Below are the code and all the weights of a small trained network. Each question names an input and a target symbol and asks about switching units off, where a switched-off unit gives its printed mean instead of its output.

import numpy as np


def w(rows, s, z=0):
    codes = np.array(rows[::2]) - 128.0
    scale = np.full(codes.shape[1], s)
    scale[-1] = z or s
    return codes * scale


def f(y):
    return y / 2 * (1 + np.tanh(0.7978845608 * (y + 0.044715 * y**3)))


def softmax(a):
    e = np.exp(a - a.max(-1, keepdims=True))
    return e / e.sum(-1, keepdims=True)


def log_softmax(a):
    a = a - a.max(-1, keepdims=True)
    return a - np.log(np.exp(a).sum(-1, keepdims=True))


def net(x, mask):
    ids = ['βγδθλξσφω'.index(c) for c in x.split()]
    T = len(ids)
    res = E[ids] + P[:T]
    r = res
    for j in range(3):
        rows = slice(3 * j, 3 * j + 3)
        q, k, v = (r @ M[0][rows].T for M in (Q, K, V))
        z = softmax(np.where(np.tri(T) > 0, q @ k.T / 3**0.5, -1e9)) @ v
        o = O[0][rows]
        res = res + np.where(mask[j], z, o[:, -1]) @ o[:, :-1]
    y = f(res @ A[0][:, :-1].T + A[0][:, -1])
    res = res + np.where(mask[3:11], y, B[0][:, -1]) @ B[0][:, :-1]
    return log_softmax(res[-1] @ U[:, :-1].T + U[:, -1])


Q, K, V, O, A, B = {}, {}, {}, {}, {}, {}
E = w([
[183,170,90],'β',
[212,110,194],'γ',
[76,151,117],'δ',
[135,118,84],'θ',
[122,248,142],'λ',
[144,123,85],'ξ',
[183,58,226],'σ',
[98,66,93],'φ',
[133,86,87],'ω',
],0.016)
P = w([
[116,131,2],'0',
[66,217,228],'1',
[58,202,222],'2',
[103,111,190],'3',
[104,124,188],'4',
[106,149,204],'5',
[100,141,197],'6',
],0.0098)
Q[0] = w([
[89,202,138],'H1',
[255,92,49],'H1',
[159,18,59],'H1',
[5,215,89],'H2',
[92,95,37],'H2',
[65,175,179],'H2',
[203,50,141],'H3',
[77,164,249],'H3',
[96,117,169],'H3',
],0.0097)
K[0] = w([
[154,142,63],'H1',
[66,180,167],'H1',
[110,162,161],'H1',
[91,190,2],'H2',
[81,153,136],'H2',
[116,116,20],'H2',
[72,152,177],'H3',
[197,117,52],'H3',
[138,171,80],'H3',
],0.013)
V[0] = w([
[55,174,100],'H1',
[50,102,89],'H1',
[150,133,73],'H1',
[249,57,128],'H2',
[86,52,89],'H2',
[155,57,154],'H2',
[120,170,94],'H3',
[184,127,87],'H3',
[145,178,82],'H3',
],0.018)
O[0] = w([
[141,101,70,231],'H1',
[63,137,55,197],'H1',
[84,8,124,200],'H1',
[60,53,119,14],'H2',
[80,179,47,129],'H2',
[34,107,124,22],'H2',
[204,95,95,237],'H3',
[142,71,152,173],'H3',
[197,85,115,254],'H3',
],0.012,0.0066)
A[0] = w([
[28,112,131,1],'N1',
[130,116,149,95],'N2',
[95,172,218,118],'N3',
[1,200,57,89],'N4',
[198,64,103,205],'N5',
[61,131,117,55],'N6',
[155,123,210,97],'N7',
[102,158,148,231],'N8',
],0.0096,0.0049)
B[0] = w([
[213,98,104,153],'N1',
[191,113,126,132],'N2',
[4,166,171,157],'N3',
[254,126,94,165],'N4',
[37,166,178,252],'N5',
[242,113,108,140],'N6',
[118,202,153,180],'N7',
[160,102,171,138],'N8',
],0.0074,0.018)
U = w([
[175,2,166,127],'β',
[110,108,151,135],'γ',
[97,235,8,121],'δ',
[85,120,51,165],'θ',
[218,107,141,63],'λ',
[75,106,62,253],'ξ',
[65,201,85,64],'σ',
[184,126,45,3],'φ',
[169,60,76,159],'ω',
],0.0075,0.0068)

Each question gives the input, a string of symbols that net reads in full, and the target symbol t.
The units are the heads (3 rows each of Q, K, V and O) and the neurons (one row each of A and B). Each row of codes is followed by its name. A weight is (code - 128) times the scale printed after its matrix; where a second scale follows, it is the last column's (O, A, B and U).
mask holds one flag per unit, heads first, then neurons. A switched-off unit (its flag False) gives its mean, the last column of its rows in O or B, instead of its output. The means were averaged over made-up inputs and are rounded, as every weight is.
A unit's drop is (log p(t) with every unit on - log p(t) with that unit switched off) / (log p(t) with every unit on - log p(t) with every unit switched off).
The circuit of an input: a set's keep is (log p(t) with only the set's units on - log p(t) with every unit switched off) / (log p(t) with every unit on - log p(t) with every unit switched off). Starting from all 11 units, units are removed one at a time, each time the one whose removal leaves the highest keep (on an exact tie, the one counted first), for as long as the keep stays at least 0.8.
circuit, biggest first: the units of the circuit, biggest drop first
unit that matters most: the unit with the biggest drop
which heads matter: for each layer, one digit per head in row order, 1 if its drop is at least 0.15 and else 0, layers parted by /
drop of u: that unit's drop, to one decimal
input β σ ω, target β: circuit, biggest first => [H3; H1]
input ξ θ θ, target ξ: circuit, biggest first => [H2; H1]
input λ δ ξ, target λ: unit that matters most => H2
input σ φ λ δ γ σ, target γ: which heads matter => 111
input σ λ ξ, target σ: circuit, biggest first => [H3; H1]
input σ δ ω, target σ: which heads matter => 101
input ω γ δ σ σ ω λ, target ω: which heads matter => 110
input θ ω δ φ θ, target δ: circuit, biggest first => [H1; H3]
input φ ω σ γ δ γ, target γ: circuit, biggest first => [H1; H2; H3]
input λ φ θ, target λ: which heads matter => 010
input δ λ φ, target δ: which heads matter => 110
input ω φ ω φ, target φ: which heads matter => 111
input λ δ δ δ σ ω, target δ: which heads matter => 101
input φ φ β, target φ: which heads matter => 110
input δ ω λ ω φ δ, target δ: which heads matter => 010
input δ ξ β, target δ: which heads matter => 110
input γ δ ω λ, target γ: circuit, biggest first => [H1; N3; H3]
input θ σ δ γ δ φ ξ, target δ: circuit, biggest first => [H3]
input λ β γ, target β: which heads matter => 011
input δ γ φ, target δ: circuit, biggest first => [H2]
input σ λ σ γ ω ω λ, target σ: drop of N3 => 1.2
input γ β δ, target γ: drop of H1 => 0.5
input σ γ δ σ λ δ, target σ: drop of N3 => 0.5
